38 86 37 26 44 ans = 86, 26

-14  17 -28 -50
-77  -8  92  65
 22 -26  31  37
ans = 92, -77

-37  97   5 -67  70 ans = 97, -67

  60   39  -38   22   -6
  24   22  -68  -40  -51
  40  -24   46  -33 -101
ans = 60, -101

-94 -21  91  23  30  19
 -7  41 -38  36  38 -72
ans = 91, -94

 -5  87 -37  10 ans = 87, -37

-44  -2   7  -6  26 -60
 95 -10  11   8  49 112
 54 -22 -14 -22  69   5
ans = 112, -60

 29 -91  37 -88  26 ans = 37, -91

 21 -88 -44 -17 ans = 21, -88
---
[[-3.89, 6.39, 7.58, 14.77, 5.59, -11.98], [-9.53, 17.22, 13.66, -21.00, 13.62, 16.10]] out 13.62
[[0.21, 0.21, 0.17, 0.13, 0.15], [-0.12, 0.09, 0.12, 0.07, 0.06], [0.00, 0.13, -0.08, 0.15, 0.09]] out 0.07
[[1.260, 1.779, 1.150, -1.091, -1.398], [2.088, 1.638, 2.149, 0.371, -0.153]] out 0.371
[[-2.0, -1.4, 1.2, 0.4, -1.5], [-1.4, -0.7, -0.4, -0.4, 0.0]] out -0.4
[[0.15, -0.08, 0.03, -0.07], [0.00, 0.12, 0.05, -0.14]] out 0.05
[[-1.14, 0.10, -1.47, 1.25], [-0.54, 1.42, -0.97, 0.96], [1.10, 1.30, -1.94, -1.74]] out -0.97
[[-1.336, 1.693, -0.296, 0.766], [-0.714, -0.766, -0.387, 0.559]] out -0.387
---
-19 -41  -7 104 -18 102 -30
-29  -2  -1  15  38  43  23
  8 -52 -10 114 -39  95 -46
out -19

 64  23  19  11 109 out 64

 67   8 -49  86 -41
 -8 -33  -3  38  84
-54  41  13  59  21
out 67

106 -18  36  66 -57  11  -9 out 106

-43 112  19 -14
 28 109  25 -36
 77  61 -66 -27
out -43

-75 -97 106   9   7 -71  -2 out -75

-61 -85  17  79 -40  20  20 out -61

 34 -46  96 -26 -41 -98 -80
 57  25  25 -23 -24 -45 -95
out 34
---
Input: [ 0.106  0.173 -0.115  0.060  0.096  0.188  0.062]
Output: 0.173
Input: [ 0.117  0.188  0.159 -0.100 -0.168]
Output: 0.188
Input: [-0.14  0.03  0.12 -0.01 -0.11 -0.06]
Output: 0.03
Input: [-0.113  1.389  0.691 -1.284]
Output: 1.389
Input: [-0.04  0.17 -0.15 -0.08]
Output: 0.17
Input: [ 10.590  -7.852 -12.051  -6.119 -11.511]
Output: -7.852
Input: [ 10.6  14.6  -7.5  -6.2 -14.1]
Output: 14.6
---
[8 1 4 2] ==> 1

[[1830 2225 1695 1133 9677 1010]
 [1830 2229 1695 1133 7855 1010]] ==> 2225

[[69 25 43 39]
 [95 35 48 24]] ==> 25

[[878 378 421 485 569]
 [101 296 601 435 701]] ==> 378

[[575 357 482 454 254]
 [627 626 223 683 796]] ==> 357

[8196 6310 3972 2466 3328] ==> 6310

[[ -5  -6 -22  31   0 -34 -18]
 [-10   5  -5   0 -40 -24  -1]
 [-12   9   3 -26 -47 -27  28]] ==> -6

[867 825 214  81 808 562 123] ==> 825

[57 15 10  2 96] ==> 15
---
788	706	399	585	606	17 => 788
839	564	989	155 => 839
0	3	4	3	7	6 => 0
21	49	45	33	31	-34 => 21
0	918	227	844	587 => 0
7	2	7	8	6	5	9 => 7
87	45	21	27	20	10	21 => 87
151	198	24	214 => 151
---
Q:
  22  -22   77   35
-110   33  -21   44
  20  -12    5   -3
A: -22

Q:
   7  -35   35    0   10
 -50   -5   21  -25   -7
  53 -112   18    3  111
A: 35

Q:
  18  -21 -102   85  -46
 -18   47   84   53    4
   8  -15  -43    9  -12
A: -102

Q:
 -53   84   22  -27   53   70   11
  43   71   42  -52   62   14   79
-105   56   34   36   44   88  -61
A: 53

Q:
   1   69    1    1
  18   14  -17    4
-104  -71   19  -12
A: 69

Q:
-51 107  33 -73  50
-98   1  19 -16  -7
 16  10  51 -28  21
A: 33

Q:
 33  22  10 -26 -98 -55  16
-49  22   8  -5 103  -6 -37
 20 -47 -39  42  71  68 -43
A: -98

Q:
-74 -40  38  73  73 -61  48
 40  64  76 -71 -57 -41 -56
 50  65 -63  36  76 -85 -62
A: 73

Q:
-19  40   6  46
 84 -44   3 -65
 62   2   6   6
A: 40
---
-10.23,-14.15,-4.00,-1.02,9.48
-3.38,-7.45,-6.08,-2.91,-4.16
-22.44,-13.54,-1.66,10.22,19.55
Out: -1.66

-1.03,0.59,0.72,1.33
1.03,-2.22,-0.08,-1.48
1.26,-1.37,-0.26,-1.31
Out: -1.37

112.2,-16.7,-125.5,19.3,109.6,-101.3
-141.4,-70.3,-31.1,-94.0,-139.5,88.5
168.8,176.4,-67.5,165.4,-72.5,-129.3
Out: 165.4

-0.07,-0.11,0.15,-0.13,-0.04
0.12,0.17,0.00,-0.06,0.10
0.01,0.02,0.05,-0.06,-0.02
Out: 0.05

-0.202,0.184,-0.156,0.132,-0.123,0.028,0.076
-0.116,-0.106,0.127,0.153,-0.190,-0.020,-0.068
0.096,-0.176,-0.131,0.070,-0.038,-0.161,0.065
Out: -0.038

1.81,-1.28,0.28,-0.53,-0.93
0.38,-2.31,0.13,-0.27,0.49
1.81,-1.46,0.30,1.14,-1.65
Out: 0.30

0.03,0.10,-0.04,-0.01,0.21
0.23,-0.02,0.03,-0.15,0.06
0.03,0.00,0.06,0.11,-0.01
Out: 0.06
---
[[91, 15, 103, 80, -38], [1, 12, -16, 22, 51]] -16
[-68, -37, -30, -21, 45, 48, -110] 45
[56, -108, -48, -18, 28, -14, 32] 28
[[-32, 34, -52, -91, -14, -43, -28], [-32, 34, -16, 8, -8, -7, 6]] -8
[-88, -112, -3, -80, 17, -5, 40] 17
[57, -39, -21, 40, 113] -21
[27, 30, 1, -60, 17, -91] -60
[-69, -93, -20, -7] -93
[-78, -74, 61, -82] -74
---
Input:
[[54, -15, -48, 30],
 [-98, -66, -93, 78]]
Output: 30

Input:
[[80, -25, 75, -11, 29, -13, 14],
 [39, -73, 96, 25, 112, 25, 40]]
Output: 96

Input:
[[-21, 43, 65, 21, -13],
 [-46, 4, -22, 54, 85]]
Output: -46

Input:
[[-64, -65, -47, 57],
 [87, 96, 70, -70]]
Output: 57

Input: [-30, 0, 82, -73, -95, 22]
Output: 0

Input:
[[67, -71, -29, 59, 12],
 [-2, -15, -19, 111, 70]]
Output: -2
---
array([[-28,  -5, -38,  82, -50,  24],
       [ 21, -13, -48,   9,  26,  40]]) gives -28, 40

array([-56, 107, -71,  56,  66]) gives -56, 66

array([  21, -105,  -17,  -15,   -8,   68]) gives 21, 68

array([[-80,  73,  62,  56,  65, -89, -92],
       [ 56, -52, -43, -30, -44,  72,  67]]) gives -80, 67

array([[ 77,   6,  -2,  55,  23],
       [ 65,  32, -33,   2,  94]]) gives 77, 94

array([[  39,  -53,  -34, -108],
       [  65,  -95,  -89,  -91]]) gives 39, -91
---
[ 95 -74 -47  -8 -41  79  81] -> 95, 81

[[ 57 -11 -87  74  56  35]
 [-77  15 105 -92 -58 -33]] -> 57, -33

[-36 -20 -17 108  48 -93 -41] -> -36, -41

[-106   -9    0  -33  -15] -> -106, -15

[[-27   4  12 -67]
 [-39  20 -26 106]] -> -27, 106

[ 14 -28  -5 -49 -93] -> 14, -93

[[-64 -17 -26 -30  -6]
 [ 85 -10  23  -7 -26]] -> -64, -26
---
-22 -83  96 -16  11 -13 -45
-77  27 -90 101 -26 -53 -44
| 11

  9  21  -2  97 -14 | -14

 -9  12  83  44 -11 | -11

-33   7 -58 -93
  1 106 -49  -3
| 1

-103  -89  -22   -9
 -54  -29   49   38
| -54

109  33 -19  -8 -79   9 | -79

  79   14  -41   19  -58  -83 -113 | -58

  -7    1  -10    6  -20   60   45
 -26  -23  -69  -73 -103   95  -23
| -20
